Below are the code and all the weights of a small trained network. Each question names an input and a class and asks about switching units off, where a switched-off unit gives its printed mean instead of its output.

import numpy as np


def w(rows, s, z=0):
    codes = np.array(rows[::2]) - 128.0
    scale = np.full(codes.shape[1], s)
    scale[-1] = z or s
    return codes * scale


def f(y):
    return y / 2 * (1 + np.tanh(0.7978845608 * (y + 0.044715 * y**3)))


def log_softmax(a):
    a = a - a.max(-1, keepdims=True)
    return a - np.log(np.exp(a).sum(-1, keepdims=True))


def net(x, mask):
    res = np.array(x, float).reshape(1, 4) / 4 @ E
    y = f(res @ A[0][:, :-1].T + A[0][:, -1])
    res = res + np.where(mask, y, B[0][:, -1]) @ B[0][:, :-1]
    return log_softmax(res[-1] @ U[:, :-1].T + U[:, -1])


A, B = {}, {}
E = w([
[154,22,254],'x0',
[159,55,22],'x1',
[12,28,96],'x2',
[128,130,131],'x3',
],0.0053)
A[0] = w([
[30,121,138,70],'n1',
[64,118,126,15],'n2',
[55,153,156,238],'n3',
[195,195,164,54],'n4',
[153,70,233,3],'n5',
[14,233,243,17],'n6',
[46,226,84,63],'n7',
[93,188,80,21],'n8',
[2,111,118,102],'n9',
],0.012,0.0049)
B[0] = w([
[133,188,141,168],'n1',
[100,197,158,118],'n2',
[214,97,190,255],'n3',
[136,228,159,211],'n4',
[59,112,187,197],'n5',
[139,71,2,239],'n6',
[86,61,188,236],'n7',
[74,129,172,159],'n8',
[131,205,105,229],'n9',
],0.029,0.0039)
U = w([
[49,125,211,75],'0',
[135,163,150,254],'1',
[105,144,58,158],'2',
[154,252,174,5],'3',
],0.011,0.0075)

Each question gives the input, the list of numbers given to net, and the class t.
The units are the neurons (one row each of A and B). Each row of codes is followed by its name. A weight is (code - 128) times the scale printed after its matrix; where a second scale follows, it is the last column's (A, B and U).
mask holds one flag per neuron, in row order. A switched-off neuron (its flag False) gives its mean, the last column of its row in B, instead of its output. The means were averaged over made-up inputs and are rounded, as every weight is.
A unit's drop is (log p(t) with every unit on - log p(t) with that unit switched off) / (log p(t) with every unit on - log p(t) with every unit switched off).
The circuit of an input: a set's keep is (log p(t) with only the set's units on - log p(t) with every unit switched off) / (log p(t) with every unit on - log p(t) with every unit switched off). Starting from all 9 units, units are removed one at a time, each time the one whose removal leaves the highest keep (on an exact tie, the one counted first), for as long as the keep stays at least 0.8.
units of the circuit, in order: the units of the circuit, biggest drop first
unit that matters most: the unit with the biggest drop
top k neurons: the k neurons with the biggest drops, biggest first
drop of u: that unit's drop, to one decimal
input [-2,4,8,1], class 3: units of the circuit, in order => n9, n6
input [0,6,-1,5], class 2: unit that matters most => n3
input [2,7,-1,6], class 2: top 4 neurons => n3, n4, n7, n5
input [-5,-7,-2,5], class 2: top 2 neurons => n6, n5
input [-8,7,-8,-5], class 0: units of the circuit, in order => n7, n8
input [5,1,-8,1], class 3: top 2 neurons => n4, n7
input [7,-2,-5,-3], class 0: top 2 neurons => n5, n9
input [-6,1,8,-4], class 3: top 2 neurons => n9, n1
input [-1,3,4,1], class 3: units of the circuit, in order => n6, n7
input [-3,5,-7,6], class 3: top 3 neurons => n6, n4, n7
input [-6,-6,-2,2], class 0: top 2 neurons => n7, n8
input [-2,2,-7,3], class 3: top 3 neurons => n4, n6, n7
input [6,-7,-6,5], class 2: top 2 neurons => n6, n7
input [1,-2,7,-3], class 3: unit that matters most => n9
input [5,7,-3,6], class 2: top 3 neurons => n3, n7, n4
input [-6,7,8,5], class 3: top 2 neurons => n9, n6
input [-5,2,-5,-3], class 0: top 3 neurons => n6, n9, n7
input [0,-8,6,7], class 2: drop of n6 => 2.3
input [0,-4,5,2], class 3: drop of n1 => 0.5
input [-7,6,2,-1], class 0: drop of n7 => 0.4
input [-4,-2,7,-2], class 3: unit that matters most => n9
